Each row has two labels, one from each of two sets.
[-19 -10  14   1  11   2   7  17   8 -32   9  -9   7  -7  -9   7 -10  -6
 -34  18  31 -16 -19 -64  44  14  13  -6  20  -9 -18 -10  10  -1  25   5
  19 -47  -3  18  -3   3 -23 -18  -9 -53 -42  -7  29  16  35 -21  14 -33
 -18] -> [81]/(98)
[ -4  -2  10  -6  -2  -3  10  27  -3 -22  26 -26  16 -13  -9  11  -3   2
 -11   5  14 -22 -39 -46  38  16  17 -24   7 -11 -21  14   8  -6  22   1
  36 -33  12 -11  -3   2   4 -18  13 -52  -6   6  24   9  12 -19  18   7
  -7] -> [81]/(87)
[  2  -6  -8  -1 -10   5 -34 -25  31 -23  21  17 -38   2 -39 -17 -11  11
 -21 -12 -15 -20  28 -12 -33   2 -41 -10  28  16  10 -28   1  -9  -5  -4
 -13 -24 -19 -16 -11 -32 -30  60 -40 -55  28  28 -32 -49  14  -7   1 -27
  32] -> [89]/(86)
[ -3  -2  10  -6  -5 -37 -20  -5   6 -16  15   1 -17 -12 -35  -9 -16  -2
 -11  -3 -16 -19  13 -26 -28   4 -18 -15  13  13   4  -1 -11 -19  -4  -7
   0 -22  -4  -8  -4 -25 -14  30 -24 -43  21  24 -19 -32  -2 -17   8 -14
  25] -> [89]/(87)
[-20 -17  22   4  10   7   7  14  -3 -14  15  -5  10 -18   1  17   2  -7
 -19   1  17  -7 -11 -32  38   2  20 -18  18  -6 -23  -3   4  14  15  -4
   0 -29  13  16   1   3 -13  -7 -19 -37 -25 -15  29  14  11 -13   2 -30
 -18] -> [81]/(86)
[ 14   7  -9  -4 -27   1 -27  -6  19 -20  27  -1 -19   0 -42 -21 -14  13
   5  -7 -31 -24 -11 -21 -38   6 -31  -3  16  19   9   3  -4 -31  -4  -1
  11 -22  -9 -13  -8 -32   8  37  -8 -61  33  45 -39 -64   6 -10  12  -5
  30] -> [89]/(86)
[  1 -16 -22  -8   3  -1 -10  18   3 -27  16 -15  -3 -15 -27  15  -5  -9
 -13  12   4   1 -21 -63  39  10  25 -15  43  -4 -41 -21  -2   3  22  -9
  30 -67  18  23  -7  -1 -24  53 -23 -74 -29  -9  21 -34  35 -19 -10 -61
  -1] -> [81]/(85)
[ -8 -15  19   2  -7  18 -16 -16   9 -15  21  -8 -18 -21 -20  -6  -4   4
 -17 -10 -17 -14  25 -15 -24   0  -9 -16  18   7  -5 -10  -6  -2  -3  -8
  15 -21  -1   0  -8 -15 -17  39 -41 -40  20  15  -8 -27   6 -14  -4 -31
  15] -> [89]/(87)
[-13 -11  18 -12   3   7   1  10  -2 -17  24 -14   7 -17  -8  11   2  -1
 -16   4   8 -14 -17 -37  31   6  22 -15  24  -8 -23   0   3   9  18 -11
  29 -43   9  16 -10  -3  -9  11 -15 -58 -20   7  17  -7  19 -21   4 -24
  -2] -> [81]/(93)
[-16  -8  21  10  -3   0  -1   7   4 -25  17 -17  -1 -25 -18  11 -13   0
 -25   4  16 -28 -19 -52  16   8   1 -29  22  -4 -13   1  15   6  19   2
  15 -42  -8   1  -1 -11 -13  10  -5 -52  -9   8  18  -4  18 -23  11 -10
  -7] -> [81]/(98)
[-30  -7  32   0  11  15  11  18   3 -28  21 -20  12  -8   4  10  -1 -16
 -29  11  30 -14  -9 -49  47   2  26 -14  13  -9 -18  -6   2   3  23  -2
  10 -33  11  30  -1   4 -15 -31 -18 -36 -35 -13  37  31  22 -26  14 -36
 -17] -> [81]/(93)
[-15  -3  -4   1  13  -7   9  36   7 -43   7 -13   8  -3 -18  13 -19 -12
 -24  25  27   5 -21 -71  52   9  12 -25  40   0 -25 -11  13  -1  16   1
  20 -36   1  22 -11   9 -33  13 -17 -53 -48 -21  43  16  27 -31   2 -35
 -17] -> [81]/(86)
[-31 -22  20  15   8   9  11  30   0 -26  25 -10  14 -38  -9  18 -12 -16
 -29   5   7  -8  -8 -51  14   6  32 -12   3 -11 -23  10  -5 -16  24  13
   3 -30   2   7  -2   3 -15 -18 -20 -29 -26 -11  35  17  24 -20   6 -35
  -7] -> [81]/(98)
[-23 -19  33 -19   9  13  -5  -3  21 -11  36  10  -4  11  37   0  21  -3
  -3 -14  -3  -9  12  12  -5  -3   0   0  -3 -11 -30  -1   2  27  16  -8
  13  -6  15  15   3   1   4  -4 -25 -26   0   7  -1   2  24   2  -6 -24
  18] -> [89]/(87)
[ -8  -7  -6   9  -7   2  -1  21   2 -50   8 -19  -2 -11 -37  -2 -25 -13
 -24  23   2   6  -9 -70  26  12   3 -24  35   3  -6 -15  -7 -15   4   2
   3 -40  -8  12 -10  -2 -30  18 -30 -46 -28  -7  15  -1   8 -32   0 -42
   0] -> [81]/(86)
[  6 -22  -8  -5  -7 -12 -19  -8  14 -10  20   8 -20  -7 -22   9   4  14
  -4 -19 -20 -21 -11 -14 -26   5   0   5  11  -6 -18  -3   2  10  13   1
  16 -36   9  -7  -7 -14   4  62   1 -49  13  24  -8 -56  34   3 -10 -18
  11] -> [89]/(86)
[-19 -14  -5  14   3   6 -12  30  14 -57  20  -1  -4 -14 -30  11 -22 -25
 -32  19  13  -4   1 -77  24  12  23 -19  31   1 -18 -23   7 -20  15  10
  -3 -47 -14  13 -10   2 -32  16 -33 -48 -31  -2  13  -8  30 -22  -3 -68
 -10] -> [81]/(86)
[  1 -16 -12   3  -2  -3  -2   5  -7 -13  16 -15   4 -27 -30  20   5  -3
 -10   0   2  -1 -62 -43  33   4  28 -21  25 -10 -29  -7  -8   8  16  -5
  20 -49  20  16 -24   1 -11  32 -14 -42 -21  -5  28 -22  22 -12 -11 -42
 -20] -> [81]/(85)
[ -7   0   9   4  -5   4 -25  10  28 -40  30  11 -24   9 -24 -15 -18   4
 -16   0 -12  -4  13 -36 -32   8 -33  -1  19  13   6 -12  -1 -35  -4  10
 -16 -10 -17  -1  -7 -10 -23  32 -32 -46  -3  21 -24 -21  16 -11   1 -25
  24] -> [89]/(98)
[-24 -14  24   0  -8  16 -25   6  23 -22  44  15 -18   9   4 -27  10  -8
  -6 -11 -19 -10  15  -7 -36   5 -16  15  -8   3 -18  -6  -6 -22   5  12
  -5 -11  -4   8  -5 -13  -5  10 -35 -33   4  30 -30 -22  24  -2  -2 -46
  31] -> [89]/(93)
[-15 -12  -3   1   6  -7   3  30   8 -37  23 -23   2  -8 -14  12 -14 -16
 -14   8   7  -7 -23 -62  29   7  14 -12  24 -10 -15   1   4  -3  20   4
   6 -38   6  22  -4   8 -18  14  -5 -43 -24  -7  31  -3  23 -13   1 -16
  -5] -> [81]/(98)
[-16  -6   9   5   5   3   0  12  -6 -17   2 -29   3 -11 -11   3 -13  -7
 -28  11  15 -10  -6 -35  28   5  17  -9   6  -3  -9  -5  13   4  17   7
   1 -27   1  -3   0   1 -13 -10  -7 -31 -22 -18  27  16  16 -25   5 -13
 -16] -> [81]/(93)
[-33 -15  40  21  -5  26 -16   0   6 -13  33   0  -2 -35 -16  -3  -8 -10
 -31  -1 -14 -23  24 -19 -29  10   0  -9 -11   9  -8  -8 -12 -32   9   8
 -22 -17 -17  -8  -3 -25 -15 -11 -41 -21   8  21  -7  -1   9 -16   5 -41
   3] -> [89]/(87)
[-18 -12  24   1   7  12   1  15   4 -25  15 -10   4 -28 -18   4 -14  -5
 -33  12  24 -28 -15 -52  37  11  15 -17  15   1 -13 -11   7  -4  25   6
  12 -50  -4   1  -8 -12 -20 -19 -17 -50 -34  -4  24   9  30 -31  18 -37
 -15] -> [81]/(87)
[-12  -2  23  -7  -3   3 -16   5  19 -27  24  14 -14  26   2 -18  -1 -33
 -11   5   7 -23   9 -14 -25   3 -35  -3   9   9   6 -10  12  -5   2  -3
  -4   1 -13  -1  -7 -11 -18   9 -21 -26   6  21 -17  -2   1  -5   7  -3
  28] -> [89]/(98)
